[[126 130 131 129 139 126]
 [128 132 125 129 138 129]
 [126 126 133 128 130 126]
 [127 125 131 128 140 127]
 [128 126 130 128 112 126]
 [129 128 124 128 138 131]
 [129 129 126 127 107 128]
 [127 125 133 128 130 126]
 [128 128 127 129 150 130]]
->
[[128 132 125 129 138 129]
 [127 125 131 128 140 127]
 [129 128 124 128 138 131]
 [127 125 133 128 130 126]]

[[109 124 155]
 [125 119 129]
 [134 120 126]]
->
[[125 119 129]]

[[112 115]
 [101 140]]
->
[[101 140]]

[[118 117 141 135]
 [121 122 140 123]
 [129 134 124 137]
 [150 143 132 105]
 [144 139 136 125]]
->
[[121 122 140 123]
 [150 143 132 105]]

[[133 120 131 131 124 128]
 [144  98 136 135 117 131]
 [128 121 130 130 127 131]
 [136 111 132 132 124 128]
 [145 102 133 136 118 131]
 [120 141 125 124 131 124]
 [128 130 128 130 127 128]
 [138 114 134 132 124 132]
 [132 120 131 130 124 127]
 [138 115 131 133 123 130]
 [129 126 128 128 129 128]
 [122 135 125 126 131 126]]
->
[[144  98 136 135 117 131]
 [136 111 132 132 124 128]
 [120 141 125 124 131 124]
 [138 114 134 132 124 132]
 [138 115 131 133 123 130]
 [122 135 125 126 131 126]]

[[119 131 143 126 111 127 122]
 [140 125 134 129 121 137 127]
 [131 139 112 134 141 134 128]
 [125 132 119 134 138 124 120]
 [128 127 142 127 104 135 121]
 [111 146 133 128 130 123 128]
 [137 125 126 129 131 132 131]
 [136 126 128 129 127 133 128]
 [138 119 141 118 148 116 150]]
->
[[140 125 134 129 121 137 127]
 [125 132 119 134 138 124 120]
 [111 146 133 128 130 123 128]
 [136 126 128 129 127 133 128]]

[[128 135 125 125 116]
 [139 151 139 138 128]
 [114 122 125 124 141]]
->
[[139 151 139 138 128]]

[[125 141 139 133 117 129 145]
 [130 131 138 117 140 123 110]
 [128 111 114 129 139 130 117]
 [131 138 136 120 132 107 126]
 [144 143 133 128 124 116 120]
 [132 135 128 146 117 138 140]
 [136 143 138 125 127 111 126]
 [132 145 141 121 121 116 132]
 [124 134 130 111 117 116 139]
 [140 136 129 146 120 139 129]
 [135 133 126 146 118 142 134]]
->
[[130 131 138 117 140 123 110]
 [131 138 136 120 132 107 126]
 [132 135 128 146 117 138 140]
 [132 145 141 121 121 116 132]
 [140 136 129 146 120 139 129]]

[[136 127 131 129 125 135 131 116 128 140 124 135 130 127 128]
 [151 126 141 136 133 133 124 106 145 150 126 150 147 136 117]
 [143 124 140 130 129 123 124 122 137 137 126 138 145 135 115]
 [131 125 133 125 126 122 127 131 128 127 127 127 134 131 122]
 [148 122 142 128 121 133 131 109 130 150 120 141 142 131 117]]
->
[[151 126 141 136 133 133 124 106 145 150 126 150 147 136 117]
 [131 125 133 125 126 122 127 131 128 127 127 127 134 131 122]]
---
[[126 125 124 132 126 111 126 107]
 [128 126 129 129 120 127 122 133]
 [124 133 118 139 128 141 136 128]
 [139 127 137 109 115 135 128 131]
 [126 122 124 127 127 139 132 132]
 [139 127 129 127 129 136 125 135]
 [124 130 113 133 128 141 136 128]
 [140 127 121 118 129 135 109 132]
 [125 127 129 131 156 130 136 127]
 [123 127 112 129 128 141 135 128]]
->
[[126 128 124 139 126 139 124 140 125 123]
 [125 126 133 127 122 127 130 127 127 127]
 [124 129 118 137 124 129 113 121 129 112]
 [132 129 139 109 127 127 133 118 131 129]
 [126 120 128 115 127 129 128 129 156 128]
 [111 127 141 135 139 136 141 135 130 141]
 [126 122 136 128 132 125 136 109 136 135]
 [107 133 128 131 132 135 128 132 127 128]]

[[129 112 144 139 149 127 146 123 139 127 134 103]
 [136 128 117 114 107 133 129 151 143 136 107 155]
 [149 156 120 130 130 144 117 127 128 139 142 136]
 [122 147 127 137 137 105 107 103 148 122 107 142]
 [154 147 107 107 156 111 110 149 136 116 105 139]
 [142 148 130 148 109 147 147 125 124 124 153 157]]
->
[[129 136 149 122 154 142]
 [112 128 156 147 147 148]
 [144 117 120 127 107 130]
 [139 114 130 137 107 148]
 [149 107 130 137 156 109]
 [127 133 144 105 111 147]
 [146 129 117 107 110 147]
 [123 151 127 103 149 125]
 [139 143 128 148 136 124]
 [127 136 139 122 116 124]
 [134 107 142 107 105 153]
 [103 155 136 142 139 157]]

[[147 117 132 149]
 [134 120 115 150]
 [122 115 145 144]
 [144 124 101 125]
 [111 144 143 131]
 [155 130 106 114]
 [133 141 138 137]
 [111 142 116 150]
 [121 118 124 139]
 [136 152 122 135]
 [147 132 114 132]
 [103 123 117 130]]
->
[[147 134 122 144 111 155 133 111 121 136 147 103]
 [117 120 115 124 144 130 141 142 118 152 132 123]
 [132 115 145 101 143 106 138 116 124 122 114 117]
 [149 150 144 125 131 114 137 150 139 135 132 130]]

[[149 137 127 124  99 121]
 [137 138 129 153 127 127]]
->
[[149 137]
 [137 138]
 [127 129]
 [124 153]
 [ 99 127]
 [121 127]]

[[129 153 130 131 128 128]
 [128 150 130 131 128 130]
 [129 157 130 132 128 127]
 [131 107 121 125 126 127]
 [128 125 130 128 126 127]]
->
[[129 128 129 131 128]
 [153 150 157 107 125]
 [130 130 130 121 130]
 [131 131 132 125 128]
 [128 128 128 126 126]
 [128 130 127 127 127]]

[[117 134 130 126 124 131 128 128 132 132 118 123 117 122 123]
 [126 130 130 137 129 121 124 132 124 124 113 131 131 148 126]
 [124 128 132 127 126 117 129 111 127 126 130 129 127 118 127]
 [115 127 125 126 136 119 124 125 125 131 128 136 125 138 129]
 [139 131 151 126 108 133 143 114 135 133 124 140 131 143 146]]
->
[[117 126 124 115 139]
 [134 130 128 127 131]
 [130 130 132 125 151]
 [126 137 127 126 126]
 [124 129 126 136 108]
 [131 121 117 119 133]
 [128 124 129 124 143]
 [128 132 111 125 114]
 [132 124 127 125 135]
 [132 124 126 131 133]
 [118 113 130 128 124]
 [123 131 129 136 140]
 [117 131 127 125 131]
 [122 148 118 138 143]
 [123 126 127 129 146]]

[[116 113 133 140]
 [128 121 142 147]
 [130 129 140 150]
 [130 124 141 148]
 [108 117 126 137]
 [121 146 125 142]
 [108 130 120 135]
 [112 142 121 140]
 [110 115 127 137]]
->
[[116 128 130 130 108 121 108 112 110]
 [113 121 129 124 117 146 130 142 115]
 [133 142 140 141 126 125 120 121 127]
 [140 147 150 148 137 142 135 140 137]]

[[124 122 109 113]
 [105 121 127 124]
 [114 126 141 138]
 [126 133 108 126]
 [142 118 118 124]
 [115 129 113 130]
 [123 129 116 136]]
->
[[124 105 114 126 142 115 123]
 [122 121 126 133 118 129 129]
 [109 127 141 108 118 113 116]
 [113 124 138 126 124 130 136]]

[[151 141 144 110 102 129 124 119]
 [124 135 121 122 125 126 125 133]
 [135 146 130 120 124 140 133 130]
 [125 128 128 130 128 128 126 128]
 [122 134 129 125 128 129 130 128]
 [136 142 133 137 123 131 126 126]
 [141 133 117 121 139 124 116 125]
 [129 128 128 129 129 125 128 128]]
->
[[151 124 135 125 122 136 141 129]
 [141 135 146 128 134 142 133 128]
 [144 121 130 128 129 133 117 128]
 [110 122 120 130 125 137 121 129]
 [102 125 124 128 128 123 139 129]
 [129 126 140 128 129 131 124 125]
 [124 125 133 126 130 126 116 128]
 [119 133 130 128 128 126 125 128]]
